Here is a tiny trained network, its code and every weight. The questions are about switching its units off for an input and a class, where a switched-off unit gives its printed mean instead of its output.

import numpy as np


def w(rows, s, z=0):
    codes = np.array(rows[::2]) - 128.0
    scale = np.full(codes.shape[1], s)
    scale[-1] = z or s
    return codes * scale


def f(y):
    return y / 2 * (1 + np.tanh(0.7978845608 * (y + 0.044715 * y**3)))


def log_softmax(a):
    a = a - a.max(-1, keepdims=True)
    return a - np.log(np.exp(a).sum(-1, keepdims=True))


def net(x, mask):
    res = np.array(x, float).reshape(1, 7) / 4 @ E
    y = f(res @ A[0][:, :-1].T + A[0][:, -1])
    res = res + np.where(mask, y, B[0][:, -1]) @ B[0][:, :-1]
    return log_softmax(res[-1] @ U[:, :-1].T + U[:, -1])


A, B = {}, {}
E = w([
[89,86,64,176,90,151,150,182,56],'x0',
[96,153,142,136,107,45,105,133,91],'x1',
[148,151,111,162,255,67,135,77,96],'x2',
[132,38,139,170,28,87,79,83,129],'x3',
[81,101,177,143,162,77,210,140,107],'x4',
[95,24,77,33,116,162,75,159,158],'x5',
[208,125,99,230,174,114,87,225,131],'x6',
],0.0094)
A[0] = w([
[199,189,187,101,117,187,204,61,124,147],'n0',
[216,109,99,89,143,118,46,133,187,104],'n1',
[236,129,104,132,166,190,6,136,118,174],'n2',
[127,70,155,55,96,206,195,128,91,72],'n3',
[148,165,79,199,254,188,143,193,107,252],'n4',
[121,54,78,138,74,62,65,94,80,47],'n5',
[88,131,185,41,156,61,157,128,165,202],'n6',
[151,25,118,74,67,129,67,111,142,180],'n7',
[139,165,97,122,98,158,156,68,163,48],'n8',
[116,89,63,153,157,31,76,185,37,143],'n9',
[121,103,247,122,99,127,158,134,154,72],'n10',
[135,153,146,107,199,153,142,127,133,132],'n11',
[183,217,99,117,125,162,199,81,142,140],'n12',
[122,167,107,161,137,112,114,53,151,14],'n13',
[145,196,110,234,121,132,51,159,131,172],'n14',
],0.0078,0.0031)
B[0] = w([
[101,140,111,121,20,76,172,100,69,194],'n0',
[130,28,133,170,191,255,64,118,164,197],'n1',
[214,128,88,176,227,139,62,222,168,224],'n2',
[176,62,53,156,174,162,122,159,159,192],'n3',
[183,182,18,48,192,74,155,178,60,246],'n4',
[55,213,67,103,133,138,169,122,87,189],'n5',
[176,126,76,67,150,155,174,198,152,199],'n6',
[100,194,135,218,173,128,164,238,184,235],'n7',
[96,151,227,147,85,77,75,88,103,142],'n8',
[81,127,142,188,41,48,211,82,74,186],'n9',
[217,137,28,95,111,161,81,161,124,162],'n10',
[86,201,85,73,198,139,177,184,65,170],'n11',
[76,129,159,88,70,74,169,115,64,182],'n12',
[72,85,213,185,164,131,102,155,111,140],'n13',
[77,130,89,101,155,174,162,168,153,210],'n14',
],0.007,0.011)
U = w([
[151,48,91,126,168,217,51,180,254,75],'0',
[114,145,157,187,40,62,154,54,125,2],'1',
[109,249,76,43,161,134,185,166,104,248],'2',
],0.0066,0.003)

Each question gives the input, the list of numbers given to net, and the class t.
The units are the neurons (one row each of A and B). Each row of codes is followed by its name. A weight is (code - 128) times the scale printed after its matrix; where a second scale follows, it is the last column's (A, B and U).
mask holds one flag per neuron, in row order. A switched-off neuron (its flag False) gives its mean, the last column of its row in B, instead of its output. The means were averaged over made-up inputs and are rounded, as every weight is.
A unit's drop is (log p(t) with every unit on - log p(t) with that unit switched off) / (log p(t) with every unit on - log p(t) with every unit switched off).
The circuit of an input: a set's keep is (log p(t) with only the set's units on - log p(t) with every unit switched off) / (log p(t) with every unit on - log p(t) with every unit switched off). Starting from the 12 units with the biggest drops (on a tie, the unit counted first), units are removed one at a time, each time the one whose removal leaves the highest keep (on an exact tie, the one counted first), for as long as the keep stays at least 0.8.
circuit, biggest first: the units of the circuit, biggest drop first
top k neurons: the k neurons with the biggest drops, biggest first
drop of u: that unit's drop, to one decimal
input [0,-2,-3,7,3,-6,0], class 1: circuit, biggest first	n4; n2
input [0,-5,-8,4,7,2,-6], class 0: circuit, biggest first	n3
input [-3,-6,-6,-8,-6,2,-4], class 0: top 2 neurons	n3; n4
input [6,2,7,5,-1,3,-2], class 1: circuit, biggest first	n9; n4
input [1,5,-2,1,6,2,3], class 1: top 2 neurons	n4; n9
input [-8,7,8,5,-4,-2,-6], class 1: circuit, biggest first	n4; n13
input [-6,-2,7,6,0,7,-7], class 0: top 2 neurons	n4; n1
input [-7,-8,2,7,-4,-6,-2], class 1: drop of n0	0.3
input [4,7,-2,2,-3,-7,0], class 1: drop of n4	0.3
input [-3,0,-4,-1,-6,-8,-1], class 1: drop of n4	0.2
